Here are made-up things, facts about them, and rows of numbers that follow some of those facts. Name the thing behind each unnamed row.

Some things and their rows:
k405: [-18  14  -4  -6  -3  22 -19  10  -4   1  -6  16   5   3  15  -1  16   1
   2  18  -4  -2 -11  -4 -26   8  -8 -17   1  15]
k983: [-12   0 -17 -12 -16  14 -12 -11   0 -13   8  13  -3  -9   5  -7   1 -13
  16  14 -12  -6  -7 -15 -22  -1  -2 -12   0   9]
k375: [ -8   7 -13  -4 -16  20 -18 -14 -14  -4  -7   7  -6  -9   9   1  -5   2
  12   5 -12  -9 -10 -16 -13  -3   2   1  -3   6]
k955: [-25  12  20  25 -14  24 -25  -4 -13  -7   5  -1  -7  -1   5  11  -6   3
  11  -7 -11   6   5   3 -23   3  -2   2  -9 -22]
k161: [-12   6  10  19 -14  20 -28 -18  -5  -5   6 -16 -18 -15   6  17 -10   6
  22   1 -26  -2   9  -1 -20  -3   6   7 -14  -9]
k659: [-12   6 -16  -5 -13  17 -16 -12 -11  -5   0   9  -9  -6  11  -3  -5  -2
  11   5 -17  -4  -3 -14 -18   0  -1   3  -5   2]
k671: [-14   3 -19 -12 -13  14 -16  -7 -10  -5  -1  13  -5  -7   9  -7   0  -5
  16  19 -13  -6  -6 -19 -24  -5  -3  -6  -1   4]
k974: [ -9  11  -7   2 -14  19 -15  -9 -22  -8 -11  11  -6  -6   4  -4  -2  -3
  11   6 -11  -4  -4 -13 -15   3  -4  -2  -2   6]
k283: [-13  18  26  26 -10  22 -25  -7   3 -11  10  -3  -9   8   7  17   3   3
   2  -6  -2  -2   1  13 -27  14  -1 -10 -19  -4]
k253: [-19  10  -2  -4   1  26 -14   3 -15  -8  -6  20   0  -5   6  -8  10 -11
  10  17  -2   5  -8 -19 -22  -5  -7 -15   2  -2]
k873: [ -6   5 -12  -3 -16  19 -13 -18  -5 -13   3   8  -7  -7   5  -1  -4  -7
  13   1  -9  -8  -9 -13 -13   2   4  -5  -5   9]
k790: [ -8   8 -13  -4 -11  20 -17 -14 -13  -6  -4   9 -10  -6   9  -3  -4  -2
  11   7 -11  -6  -4 -17 -17  -4   1   1  -7   1]
k678: [-12   7 -17  -4 -12  17 -16 -11 -11  -6   1  10 -10  -5  11  -4  -5  -4
  10   7 -17  -3   0 -15 -20   0  -1   2  -7   0]
k966: [ -8   4 -14  -4 -13  16 -12 -18  -3 -16   7  10  -9  -6   6  -5  -4 -11
  12   2 -11  -4  -4 -12 -16   4   2  -4  -8   4]
k556: [-10   7 -15  -4 -12  18 -16 -13 -13  -6  -1  10 -10  -6  10  -4  -5  -3
  10   6 -14  -4  -2 -15 -18  -1   1   2  -7   2]
k280: [ -2  15  12  19 -24  13 -29 -21   4  -8  10  -9 -13   5   8  18  -6  10
   7  -3  -3 -18  -2   9 -27   8   4  -4 -24   2]
k533: [-11   3 -16 -12 -21  19 -19 -10 -13  -2 -10  11   1 -12   7  -1   0   1
  17  15  -7 -15 -17 -19 -16  -8  -1  -8   4  12]
k988: [-18   8   0   4  -6  24  -9  -4  -7 -16   6  16   0  -2   4  -6   4 -14
   6  -3  -5   8  -5  -8 -15   9  -3 -10   0   0]
k962: [-19  20  -2  -8  -4  16 -12   5   3 -12   3  16   1   5  11  -4  18 -15
   4  15   0  -6  -4  -2 -27  15  -5 -21   0  17]
k140: [-16  21  23  26  -6  22 -29  -1  -4  -2   3  -5  -9   8  12  16   3   9
   2  -1  -7   0   5  12 -29  10  -2  -4 -18  -8]
k155: [ -5  15 -15  -5  -6  14 -21  -8  -2  -1   0   8 -12   4  18   0   3   4
   0  12 -12 -10  -1  -5 -25   8  -1  -3 -15  14]

How the things are related:
k100 (Φ 126) (χ sopla) (β 989)
k140 (Φ 610) (χ megas) (β 747)
k155 (Φ 556) (χ megas) (β 989)
k158 (Φ 556) (χ sopla) (β 747)
k161 (Φ 556) (χ sopla) (β 747)
k167 (Θ k595,k86,k601,k906) (Φ 556) (χ megas) (β 989)
k173 (Φ 126) (χ megas) (β 747)
k18 (Φ 836) (χ sopla) (β 989)
k181 (Θ k591,k241,k693,k47,k981,k214) (Φ 556) (χ megas) (β 549)
k183 (Θ k936,k826,k556) (Φ 556) (χ sopla) (β 549)
k201 (Φ 556) (χ sopla) (β 989)
k204 (Θ k943,k870,k100,k555,k405) (Φ 556) (χ sopla) (β 747)
k214 (Φ 556) (χ sopla) (β 989)
k22 (Φ 556) (χ sopla) (β 989)
k229 (Φ 836) (χ sopla) (β 989)
k233 (Θ k305,k237,k24,k155,k320) (Φ 610) (χ megas) (β 549)
k237 (Φ 610) (χ megas) (β 747)
k24 (Φ 556) (χ megas) (β 549)
k241 (Φ 746) (χ sopla) (β 747)
k243 (Φ 610) (χ sopla) (β 989)
k246 (Θ k880,k596,k877) (Φ 836) (χ sopla) (β 549)
k253 (Φ 610) (χ sopla) (β 549)
k257 (Θ k555,k155,k556,k493) (Φ 746) (χ megas) (β 989)
k258 (Φ 556) (χ sopla) (β 747)
k267 (Φ 556) (χ sopla) (β 549)
k268 (Θ k18,k922,k731,k714,k981,k89,k857,k556) (Φ 556) (χ sopla) (β 989)
k272 (Θ k915,k943,k672,k694,k320) (Φ 556) (χ megas) (β 747)
k273 (Φ 746) (χ megas) (β 989)
k278 (Θ k241,k74,k201,k237,k992) (Φ 610) (χ sopla) (β 989)
k280 (Θ k870,k798,k880) (Φ 556) (χ megas) (β 747)
k283 (Θ k591,k731,k229,k936,k267,k992) (Φ 610) (χ megas) (β 747)
k3 (Θ k201,k776,k96,k769,k383,k857) (Φ 836) (χ sopla) (β 989)
k305 (Φ 556) (χ megas) (β 747)
k317 (Φ 556) (χ sopla) (β 989)
k320 (Φ 556) (χ sopla) (β 549)
k326 (Θ k173,k851) (Φ 126) (χ sopla) (β 549)
k337 (Θ k785,k880,k584,k790) (Φ 556) (χ megas) (β 747)
k34 (Φ 556) (χ megas) (β 989)
k349 (Φ 126) (χ sopla) (β 549)
k351 (Φ 556) (χ sopla) (β 747)
k364 (Φ 126) (χ sopla) (β 989)
k367 (Θ k679,k790,k694,k267) (Φ 610) (χ megas) (β 549)
k375 (Φ 556) (χ sopla) (β 989)
k383 (Φ 610) (χ megas) (β 989)
k395 (Θ k443,k430,k731,k513,k253,k981,k351) (Φ 610) (χ megas) (β 747)
k403 (Φ 556) (χ megas) (β 989)
k405 (Φ 610) (χ megas) (β 549)
k407 (Φ 610) (χ megas) (β 989)
k410 (Φ 556) (χ sopla) (β 989)
k430 (Φ 556) (χ sopla) (β 549)
k434 (Φ 836) (χ sopla) (β 989)
k441 (Φ 556) (χ sopla) (β 747)
k442 (Θ k57,k778,k96,k513,k658) (Φ 556) (χ sopla) (β 989)
k443 (Φ 556) (χ megas) (β 549)
k453 (Φ 556) (χ megas) (β 989)
k459 (Θ k699,k871,k253,k642,k790) (Φ 556) (χ megas) (β 989)
k464 (Φ 556) (χ sopla) (β 549)
k47 (Φ 746) (χ sopla) (β 549)
k479 (Θ k967,k678,k155) (Φ 610) (χ sopla) (β 989)
k493 (Φ 610) (χ sopla) (β 747)
k494 (Θ k407,k863,k434,k627,k865,k403) (Φ 556) (χ megas) (β 747)
k497 (Φ 556) (χ megas) (β 549)
k499 (Θ k140,k383,k678,k816) (Φ 556) (χ sopla) (β 747)
k513 (Φ 556) (χ sopla) (β 989)
k517 (Θ k943,k545,k814,k659,k453) (Φ 556) (χ megas) (β 549)
k52 (Θ k57,k243,k47,k937,k320) (Φ 746) (χ megas) (β 747)
k526 (Φ 556) (χ sopla) (β 989)
k533 (Φ 556) (χ sopla) (β 549)
k540 (Φ 126) (χ sopla) (β 747)
k545 (Φ 556) (χ megas) (β 549)
k547 (Θ k785,k576,k659) (Φ 556) (χ sopla) (β 989)
k555 (Φ 746) (χ megas) (β 549)
k556 (Φ 556) (χ sopla) (β 989)
k57 (Φ 610) (χ megas) (β 549)
k576 (Φ 556) (χ megas) (β 549)
k584 (Φ 610) (χ megas) (β 747)
k591 (Φ 556) (χ sopla) (β 747)
k595 (Φ 556) (χ sopla) (β 989)
k596 (Φ 126) (χ sopla) (β 989)
k601 (Φ 610) (χ sopla) (β 747)
k612 (Φ 746) (χ sopla) (β 989)
k617 (Θ k140,k679,k86,k776,k555,k826) (Φ 556) (χ sopla) (β 989)
k627 (Φ 556) (χ megas) (β 549)
k642 (Φ 556) (χ sopla) (β 989)
k658 (Φ 556) (χ sopla) (β 747)
k659 (Φ 556) (χ sopla) (β 989)
k671 (Φ 556) (χ sopla) (β 549)
k672 (Φ 610) (χ sopla) (β 747)
k678 (Φ 556) (χ sopla) (β 989)
k679 (Φ 746) (χ megas) (β 549)
k683 (Φ 556) (χ megas) (β 747)
k693 (Φ 556) (χ sopla) (β 989)
k694 (Φ 836) (χ sopla) (β 747)
k699 (Φ 746) (χ megas) (β 747)
k71 (Φ 556) (χ sopla) (β 549)
k714 (Φ 746) (χ sopla) (β 989)
k731 (Φ 556) (χ sopla) (β 747)
k74 (Φ 746) (χ sopla) (β 989)
k747 (Θ k375,k158,k870,k533) (Φ 836) (χ megas) (β 989)
k755 (Θ k683,k627,k601,k584,k693,k694,k441) (Φ 556) (χ sopla) (β 549)
k769 (Φ 556) (χ sopla) (β 989)
k772 (Θ k410,k24,k267,k992) (Φ 126) (χ megas) (β 747)
k776 (Φ 556) (χ sopla) (β 989)
k778 (Φ 746) (χ megas) (β 989)
k785 (Φ 610) (χ sopla) (β 989)
k790 (Φ 556) (χ sopla) (β 989)
k793 (Θ k798,k880,k658,k826,k464) (Φ 746) (χ megas) (β 747)
k798 (Φ 610) (χ sopla) (β 989)
k814 (Φ 836) (χ sopla) (β 989)
k816 (Φ 126) (χ megas) (β 989)
k82 (Θ k857,k556,k320) (Φ 610) (χ megas) (β 747)
k822 (Φ 556) (χ megas) (β 989)
k826 (Φ 610) (χ sopla) (β 989)
k827 (Θ k349,k576,k955,k47) (Φ 556) (χ megas) (β 747)
k835 (Θ k229,k71,k434,k776,k526,k161,k22,k540) (Φ 556) (χ sopla) (β 747)
k840 (Θ k591,k785,k596,k981,k555,k992) (Φ 556) (χ megas) (β 989)
k841 (Θ k936,k464) (Φ 556) (χ sopla) (β 549)
k850 (Θ k158,k584) (Φ 610) (χ sopla) (β 747)
k851 (Φ 610) (χ megas) (β 549)
k854 (Θ k229,k595,k967,k659,k403,k441) (Φ 610) (χ sopla) (β 747)
k857 (Φ 610) (χ sopla) (β 747)
k86 (Φ 746) (χ sopla) (β 989)
k863 (Φ 746) (χ sopla) (β 747)
k865 (Φ 610) (χ megas) (β 989)
k87 (Θ k915,k683,k237,k904,k273,k776,k714) (Φ 610) (χ sopla) (β 989)
k870 (Φ 836) (χ sopla) (β 549)
k871 (Φ 610) (χ sopla) (β 989)
k873 (Θ k375,k612,k865,k89,k826) (Φ 556) (χ sopla) (β 989)
k876 (Θ k591,k967,k57,k822,k410) (Φ 556) (χ sopla) (β 747)
k877 (Φ 556) (χ megas) (β 989)
k880 (Φ 556) (χ megas) (β 989)
k881 (Φ 836) (χ megas) (β 549)
k89 (Φ 556) (χ megas) (β 747)
k900 (Θ k258,k870,k974,k672,k790,k826) (Φ 556) (χ megas) (β 747)
k903 (Θ k74) (Φ 556) (χ megas) (β 549)
k904 (Φ 610) (χ sopla) (β 989)
k906 (Φ 556) (χ sopla) (β 549)
k914 (Φ 556) (χ sopla) (β 549)
k915 (Φ 610) (χ sopla) (β 989)
k922 (Φ 746) (χ megas) (β 549)
k936 (Φ 556) (χ megas) (β 747)
k937 (Φ 556) (χ megas) (β 747)
k943 (Φ 746) (χ megas) (β 989)
k955 (Φ 610) (χ sopla) (β 747)
k96 (Φ 556) (χ sopla) (β 747)
k962 (Θ k591,k305,k937,k816) (Φ 746) (χ megas) (β 549)
k965 (Θ k18,k699,k881,k595,k497,k273) (Φ 556) (χ sopla) (β 989)
k966 (Θ k173,k140,k86) (Φ 556) (χ sopla) (β 989)
k967 (Φ 556) (χ megas) (β 989)
k974 (Φ 126) (χ sopla) (β 989)
k975 (Θ k778,k822,k364,k403,k320) (Φ 556) (χ megas) (β 989)
k981 (Φ 556) (χ megas) (β 747)
k982 (Θ k173,k671,k24,k826) (Φ 746) (χ sopla) (β 747)
k983 (Θ k915,k74,k863,k317,k100,k914,k955,k453,k214) (Φ 556) (χ sopla) (β 549)
k988 (Θ k430,k851,k955,k383,k214) (Φ 610) (χ sopla) (β 989)
k992 (Φ 556) (χ sopla) (β 747)
k999 (Θ k679,k317,k22) (Φ 556) (χ sopla) (β 747)

Rows to name:
No name comes twice in this set of rows, the named rows included.
[-15  15   1   3 -12  19  -8  -7 -16 -20  -1  11  -6  -4  -1  -8   4 -19
  12   1 -10   2   2  -5 -15  14  -6 -10   1   7]	k3
[-11   9  10  18 -24  18 -28 -20 -13  -5   2  -7 -13  -5   5  15 -15  10
  16  -2 -11 -11   1  -3 -23  -5   4   7 -16 -15]	k258
[-13   5 -10  -7 -15  14 -10  -7  -8 -17   5  16  -2  -6   0 -12   4 -18
  16  14  -9  -3  -4 -11 -23   6  -8 -16   2   9]	k326
[ -4  16 -14  -5 -14  15 -22  -9  -7   2  -6   9  -7   5  18   3   2   9
   0  10  -5 -16  -9  -6 -23   6   0  -3 -13  15]	k877
[-24  18  25  23 -19  20 -17 -12  -8 -18   8  -4  -8   0  -2  11  -4  -9
  13 -12  -4  -2   5   5 -21   8   2  -2  -8 -15]	k982
[-13  13  -1  -4   1  22 -15   3   5 -10   3  16   3   2  10  -2  18  -9
   3  15   1  -1 -12  -3 -25  11  -6 -24  -2  19]	k367
[-14  24   3   1  -4  19 -12  -1  -1 -12   1  11  -4   7  10   1  14 -11
   0   2  -1  -5  -3   2 -20  18  -1 -14  -6  16]	k257
[ -4  14  11  18 -20  12 -28 -20   6  -9  13 -10 -16   5   9  18  -6   7
   6  -2  -7 -15   3   9 -29   9   3  -2 -26   0]	k272
[ -7  19  -8   1  -5  14 -19  -1  -9  -4  -4  10 -10   5  14  -3   6   0
   2  13 -13  -5   3   0 -26  14  -8  -6 -12  15]	k816
[-16  18   0   3   3  23 -18   6  -6  -2  -3  13  -4   6  17   0  12   1
  -2   7  -8   3  -2   0 -23  13  -6  -9  -7   9]	k383
[ -8   8 -13  -4  -7  19 -17 -15 -12  -7  -2   8 -12  -8   9  -3  -4  -4
  12   8 -14  -3  -1 -17 -17  -5   1   1  -8   1]	k595
[-13   1 -16 -12  -4  20 -18  -7  -3  -4  -1   4  -7 -19   9  -1   4  -6
  22  21 -25  -1  -3 -18 -18  -5   0  -7   3  13]	k71
[ -2   6 -11  -3  -8  19 -13 -21  -5 -17   4   9 -13  -7   4  -5  -1 -13
  11   6  -8  -4  -4 -18 -16  -2   3  -6 -12   3]	k965

The same things again, as new rows of numbers:
Some things and their rows:
k870: [-18   2 -24 -17 -15   9  -4  23  -5 -22  15  -2]
k555: [  6  -2 -17 -19  -3   1 -16 -10  -7 -29  -4  -4]
k881: [  2   4 -20 -16 -19   9  -5 -10 -21 -24  -5  -2]
k914: [  4  -3 -17 -23 -18   9 -10  13   9 -20   6  -8]
k253: [ 10   1   2 -26   5  11 -18  11 -11 -27  14  -7]
k922: [ 11  -1 -14 -19  -4   3 -16 -10 -10 -28  -6  -4]
k241: [  0  -1   9 -22  -4  20 -12  19   6 -41   1  -9]
k395: [  2  -2  25 -19   8  14  -8 -13 -12 -46 -12  -6]
k999: [ -6  -5  16 -20 -15  21   2  13  10 -33  -3 -11]
k305: [  7  -2   1 -16 -17  13 -10   1   4 -37 -25 -11]
k237: [  6   0   5 -19   5  12 -18  -6  -4 -49 -13  -5]
k854: [ -7  -3  26 -24   7  21  -6   9  -1 -44   7  -7]
k904: [ 10   0 -20 -28   4   1 -20  -5  -6 -18  30  -3]
k526: [  8  -4 -38 -25 -20   1 -12  -2  11 -11  21  -6]
k880: [  8  -3 -28 -17 -12  -9 -13  -8  -6  -6   0  -6]
k714: [  9   0 -23 -26  -4   2 -15   0  -5 -12  26  -5]
k268: [  4  -5  -7 -24 -14   4  -1  -3  -3  -3  18  -8]
k642: [ 18   1  -9 -25 -14   4 -12  10 -10   2  12 -13]
k167: [  9  -5 -13 -20 -14  -4  -3 -29 -10  -7   2  -6]
k513: [ 12  -2 -23 -25 -17   3 -12   4   1  -4  17  -9]
k383: [ 15  -1 -27 -23   4  -6 -20 -30 -13 -22  14  -1]

Rows to name:
No name comes twice in this set of rows, the named rows included.
[  7   0  13 -21 -17  21  -9  26   7 -30 -10 -14]	k351
[  3  -2 -17 -20   7  -2 -20  -8  -8 -33   0  -2]	k405
[  2  -1 -18 -25   9  -3 -19   7  -7 -15  29  -3]	k798
[ -3  -6 -11 -23 -10   0  -1   3  -1  -2  20  -8]	k873
[-21  -1 -27 -13  -9  -8   3 -14 -19  -9  13   2]	k747
[  7  -2 -10 -25  -6  10 -15   8   3 -27  12  -7]	k349
[ 16  -1 -12 -18 -17   4 -12  -7  -7 -20 -14  -9]	k443
[ 17   0 -25 -22  -4  -5 -17 -24 -15 -15   7  -3]	k273
[  0  -3 -26 -21 -11  -4 -12  18   4  -3  18  -8]	k375
[ 12   2  14 -18  -3  14 -15   2 -11 -39 -21 -10]	k699
[  8  -2 -25 -26  -5   1 -15  -4  -2 -15  27  -4]	k74
[ 10  -4 -24 -20 -14  -5  -8 -22  -6  -8   1  -6]	k34
[  1  -3  -1 -23  -7  18 -15  15  15 -46   1  -8]	k540
[ -3   0  12 -22   7  17 -17  24   2 -44   4  -7]	k672

